Below is a small trained network, with its code and all its weights. Each question gives an input and a class and asks what happens when units are switched off, that is, made to give their printed mean instead of their output.

import numpy as np


def w(rows, s, z=0):
    codes = np.array(rows[::2]) - 128.0
    scale = np.full(codes.shape[1], s)
    scale[-1] = z or s
    return codes * scale


def f(y):
    return np.maximum(y, 0)


def log_softmax(a):
    a = a - a.max(-1, keepdims=True)
    return a - np.log(np.exp(a).sum(-1, keepdims=True))


def net(x, mask):
    res = np.array(x, float).reshape(1, 6) / 4 @ E
    y = f(res @ A[0][:, :-1].T + A[0][:, -1])
    res = res + np.where(mask, y, B[0][:, -1]) @ B[0][:, :-1]
    return log_softmax(res[-1] @ U[:, :-1].T + U[:, -1])


A, B = {}, {}
E = w([
[68,159,186,77,165,142,244,197],'x0',
[139,13,112,163,12,128,214,148],'x1',
[205,146,107,72,118,250,184,42],'x2',
[41,111,128,2,37,147,60,144],'x3',
[166,192,132,171,65,203,92,235],'x4',
[22,148,26,182,157,185,145,116],'x5',
],0.0061)
A[0] = w([
[156,45,114,185,51,132,211,137,73],'N1',
[5,117,126,30,45,97,20,173,89],'N2',
[123,50,88,116,46,139,173,130,16],'N3',
[178,174,112,143,94,218,145,189,44],'N4',
[89,141,61,142,133,207,164,117,72],'N5',
[128,24,112,166,44,103,186,156,54],'N6',
[141,95,86,198,102,32,7,128,164],'N7',
[174,100,128,246,173,79,148,130,58],'N8',
[184,106,224,115,118,14,92,196,109],'N9',
[23,125,40,196,145,103,125,171,121],'N10',
[132,162,202,87,168,144,218,158,156],'N11',
[103,146,51,138,135,201,159,104,105],'N12',
[170,125,136,254,178,73,153,142,79],'N13',
[97,77,118,84,140,95,163,44,27],'N14',
[136,201,144,156,130,154,93,189,104],'N15',
[118,159,152,180,79,172,119,211,19],'N16',
[78,125,51,159,134,192,160,124,30],'N17',
[184,85,203,122,87,78,137,162,105],'N18',
[207,142,105,226,178,136,189,114,5],'N19',
[114,101,82,93,63,115,23,100,135],'N20',
[25,157,191,117,161,53,205,247,90],'N21',
[41,146,76,184,158,137,122,151,42],'N22',
[57,138,68,175,149,114,125,153,92],'N23',
[149,47,129,167,42,99,207,164,42],'N24',
[61,135,179,117,143,74,202,208,128],'N25',
[83,105,135,102,179,71,186,29,33],'N26',
[229,133,215,82,107,136,153,117,27],'N27',
[144,232,156,85,224,109,59,107,139],'N28',
[69,72,141,131,162,9,153,78,95],'N29',
[176,147,140,240,208,87,132,149,65],'N30',
[59,58,155,134,190,17,126,87,144],'N31',
[128,166,132,187,92,118,94,241,126],'N32',
[170,95,85,217,112,59,33,106,85],'N33',
[123,178,135,191,82,114,95,233,122],'N34',
[191,158,225,86,164,90,80,150,99],'N35',
],0.0059,0.002)
B[0] = w([
[51,230,84,192,227,143,78,159,208],'N1',
[37,102,255,6,181,152,241,236,255],'N2',
[70,215,120,142,218,150,123,177,183],'N3',
[225,14,71,85,137,130,73,180,192],'N4',
[127,70,181,161,41,53,86,50,181],'N5',
[45,223,101,211,227,128,90,156,203],'N6',
[194,241,51,129,51,232,215,31,220],'N7',
[85,113,229,20,120,149,208,171,199],'N8',
[91,50,197,226,23,28,72,31,232],'N9',
[112,63,202,207,6,36,100,17,204],'N10',
[186,181,61,139,62,175,143,72,220],'N11',
[115,70,191,147,40,63,109,73,186],'N12',
[69,101,230,24,149,150,195,193,208],'N13',
[234,37,87,80,150,156,68,190,178],'N14',
[167,84,79,141,184,123,70,189,182],'N15',
[211,20,71,75,143,127,58,187,172],'N16',
[106,68,187,163,34,57,95,63,174],'N17',
[69,89,179,203,78,58,77,61,204],'N18',
[86,98,229,18,147,146,214,193,204],'N19',
[119,178,188,19,108,205,233,136,200],'N20',
[214,244,54,121,52,243,246,14,236],'N21',
[78,85,186,190,54,34,73,63,179],'N22',
[76,90,168,179,69,51,72,71,178],'N23',
[30,218,85,208,222,102,71,156,203],'N24',
[190,209,78,119,58,196,179,38,209],'N25',
[226,30,48,102,166,148,34,190,196],'N26',
[114,37,197,194,7,36,98,23,205],'N27',
[26,216,94,238,205,108,51,145,245],'N28',
[228,40,57,102,149,153,55,187,208],'N29',
[52,115,233,35,182,148,206,206,208],'N30',
[227,61,58,129,165,171,49,201,224],'N31',
[234,34,74,103,173,169,59,174,196],'N32',
[183,242,78,78,54,235,236,38,201],'N33',
[240,36,57,115,161,156,57,178,196],'N34',
[53,128,164,243,98,53,91,78,214],'N35',
],0.0055,0.0058)
U = w([
[76,21,205,219,21,1,71,44,18],'0',
[51,83,232,11,173,157,236,237,34],'1',
[252,5,7,110,181,141,28,218,51],'2',
[211,247,31,128,53,220,232,21,44],'3',
[16,238,75,228,252,71,42,184,124],'4',
[168,108,112,152,92,139,147,86,255],'5',
],0.008,0.0067)

Each question gives the input, the list of numbers given to net, and the class t.
The units are the neurons (one row each of A and B). Each row of codes is followed by its name. A weight is (code - 128) times the scale printed after its matrix; where a second scale follows, it is the last column's (A, B and U).
mask holds one flag per neuron, in row order. A switched-off neuron (its flag False) gives its mean, the last column of its row in B, instead of its output. The means were averaged over made-up inputs and are rounded, as every weight is.
A unit's drop is (log p(t) with every unit on - log p(t) with that unit switched off) / (log p(t) with every unit on - log p(t) with every unit switched off).
The circuit of an input: a set's keep is (log p(t) with only the set's units on - log p(t) with every unit switched off) / (log p(t) with every unit on - log p(t) with every unit switched off). Starting from the 12 units with the biggest drops (on a tie, the unit counted first), units are removed one at a time, each time the one whose removal leaves the highest keep (on an exact tie, the one counted first), for as long as the keep stays at least 0.8.
circuit, biggest first: the units of the circuit, biggest drop first
k most important neurons: the k neurons with the biggest drops, biggest first
drop when u is switched off: that unit's drop, to one decimal
input [-1,6,-7,8,0,-4], class 1: circuit, biggest first => (N2)
input [3,-3,-6,2,0,0], class 5: 2 most important neurons => (N21 N33)
input [1,-3,0,-6,-6,-4], class 1: 4 most important neurons => (N30 N13 N8 N19)
input [7,0,-7,-6,0,-5], class 3: 4 most important neurons => (N21 N25 N11 N2)
input [-6,4,4,-4,-7,0], class 2: circuit, biggest first => (N26 N14)
input [5,-4,3,-2,0,1], class 3: circuit, biggest first => (N11 N2)
input [8,-7,6,4,8,-7], class 2: circuit, biggest first => (N4 N15)
input [-1,-2,4,7,-7,-4], class 1: 2 most important neurons => (N2 N20)
input [-7,0,-4,5,6,8], class 0: 3 most important neurons => (N10 N22 N23)
input [3,7,-7,1,-1,3], class 4: 2 most important neurons => (N6 N24)
input [7,-7,-2,5,-6,-7], class 0: 2 most important neurons => (N9 N35)
input [-6,4,-3,-4,6,-2], class 2: 2 most important neurons => (N34 N32)
input [3,-7,3,-8,-3,1], class 1: 2 most important neurons => (N19 N30)
input [-8,2,0,-6,-5,3], class 3: circuit, biggest first => (N33)
input [-3,-7,2,-1,3,-8], class 0: 2 most important neurons => (N27 N9)
input [3,7,-6,-8,4,6], class 1: 3 most important neurons => (N13 N8 N30)
input [-1,-2,7,-4,7,6], class 2: drop when N16 is switched off => 0.1
input [5,-4,2,-6,8,-3], class 2: drop when N2 is switched off => 0.1
input [-5,8,-8,-8,2,7], class 1: drop when N8 is switched off => 0.6
input [6,-6,8,-8,-4,5], class 1: circuit, biggest first => (N19)
